Here is a tiny trained network, its code and every weight. The questions are about switching its units off for an input and a class, where a switched-off unit gives its printed mean instead of its output.

import numpy as np


def w(rows, s, z=0):
    codes = np.array(rows[::2]) - 128.0
    scale = np.full(codes.shape[1], s)
    scale[-1] = z or s
    return codes * scale


def f(y):
    return y / 2 * (1 + np.tanh(0.7978845608 * (y + 0.044715 * y**3)))


def log_softmax(a):
    a = a - a.max(-1, keepdims=True)
    return a - np.log(np.exp(a).sum(-1, keepdims=True))


def net(x, mask):
    res = np.array(x, float).reshape(1, 5) / 4 @ E
    y = f(res @ A[0][:, :-1].T + A[0][:, -1])
    res = res + np.where(mask, y, B[0][:, -1]) @ B[0][:, :-1]
    return log_softmax(res[-1] @ U[:, :-1].T + U[:, -1])


A, B = {}, {}
E = w([
[131,123,107,107,123],'x0',
[119,162,125,151,121],'x1',
[126,123,107,137,250],'x2',
[90,179,164,83,154],'x3',
[182,189,131,147,122],'x4',
],0.014)
A[0] = w([
[88,105,126,139,166,175],'n1',
[140,126,149,102,79,33],'n2',
[127,141,191,162,172,56],'n3',
[191,184,118,181,123,171],'n4',
[112,161,200,60,150,32],'n5',
[245,181,71,136,163,170],'n6',
[218,150,167,93,106,5],'n7',
[197,219,157,97,138,111],'n8',
[128,134,41,84,165,113],'n9',
[103,81,112,162,120,246],'n10',
[150,145,113,169,198,2],'n11',
[131,132,71,131,184,39],'n12',
[194,84,100,180,123,69],'n13',
[215,75,122,96,126,167],'n14',
[142,131,126,144,177,31],'n15',
[154,147,125,154,203,16],'n16',
],0.012,0.0046)
B[0] = w([
[169,88,155,48,84,193],'n1',
[129,97,116,239,54,179],'n2',
[153,193,127,155,107,155],'n3',
[133,88,134,2,141,234],'n4',
[89,170,11,238,150,187],'n5',
[55,66,159,63,141,254],'n6',
[53,32,119,163,60,163],'n7',
[137,63,113,92,195,222],'n8',
[227,164,168,145,90,181],'n9',
[165,143,117,18,188,223],'n10',
[141,112,107,194,107,196],'n11',
[157,64,161,224,29,188],'n12',
[133,214,58,243,224,206],'n13',
[171,208,151,114,183,196],'n14',
[69,126,153,182,18,161],'n15',
[69,98,207,205,39,201],'n16',
],0.0074,0.0073)
U = w([
[183,171,173,158,48,2],'0',
[96,113,101,36,195,163],'1',
[104,201,1,159,230,176],'2',
[174,208,177,38,160,228],'3',
[157,180,127,56,175,168],'4',
],0.0079,0.0041)

Each question gives the input, the list of numbers given to net, and the class t.
The units are the neurons (one row each of A and B). Each row of codes is followed by its name. A weight is (code - 128) times the scale printed after its matrix; where a second scale follows, it is the last column's (A, B and U).
mask holds one flag per neuron, in row order. A switched-off neuron (its flag False) gives its mean, the last column of its row in B, instead of its output. The means were averaged over made-up inputs and are rounded, as every weight is.
A unit's drop is (log p(t) with every unit on - log p(t) with that unit switched off) / (log p(t) with every unit on - log p(t) with every unit switched off).
The circuit of an input: a set's keep is (log p(t) with only the set's units on - log p(t) with every unit switched off) / (log p(t) with every unit on - log p(t) with every unit switched off). Starting from the 12 units with the biggest drops (on a tie, the unit counted first), units are removed one at a time, each time the one whose removal leaves the highest keep (on an exact tie, the one counted first), for as long as the keep stays at least 0.8.
units of the circuit, in order: the units of the circuit, biggest drop first
most important unit: the unit with the biggest drop
top k neurons: the k neurons with the biggest drops, biggest first
input [-4,3,7,-6,1], class 0: units of the circuit, in order	(n16, n12)
input [-7,-2,-6,-8,7], class 2: units of the circuit, in order	(n13)
input [-4,8,-4,-7,-5], class 4: top 3 neurons	(n10, n5, n11)
input [8,-8,6,8,-5], class 2: top 4 neurons	(n5, n4, n6, n10)
input [-6,6,-3,-4,6], class 1: units of the circuit, in order	(n4, n6, n8)
input [2,0,-2,-7,2], class 2: top 2 neurons	(n13, n1)
input [3,-5,-6,7,-5], class 2: units of the circuit, in order	(n5, n4)
input [5,-8,2,5,8], class 1: units of the circuit, in order	(n6, n8)
input [7,5,-7,3,8], class 1: units of the circuit, in order	(n8, n4, n7)
input [7,-3,4,-2,3], class 3: units of the circuit, in order	(n9, n5)
input [-1,5,6,1,5], class 0: units of the circuit, in order	(n16, n12)
input [-3,2,7,-6,7], class 0: top 4 neurons	(n16, n12, n15, n11)
input [7,-6,6,6,-4], class 3: top 4 neurons	(n9, n1, n2, n13)
input [5,-6,-3,8,-7], class 2: units of the circuit, in order	(n5)
input [0,-8,5,-5,-5], class 4: units of the circuit, in order	(n1, n9, n14, n6)
input [0,7,4,-6,7], class 1: top 2 neurons	(n6, n4)
input [-7,1,7,-2,8], class 1: top 2 neurons	(n6, n4)
input [6,-2,4,-4,2], class 3: top 2 neurons	(n9, n5)
input [6,4,7,-7,4], class 0: units of the circuit, in order	(n12, n16)
input [8,-1,4,-4,3], class 3: top 3 neurons	(n9, n5, n14)
input [-2,4,1,6,6], class 1: most important unit	n8
input [-8,-1,6,1,-6], class 3: top 3 neurons	(n1, n10, n2)
input [-5,-4,8,7,5], class 0: top 3 neurons	(n16, n12, n15)
input [-8,4,4,-8,8], class 1: top 3 neurons	(n6, n4, n5)
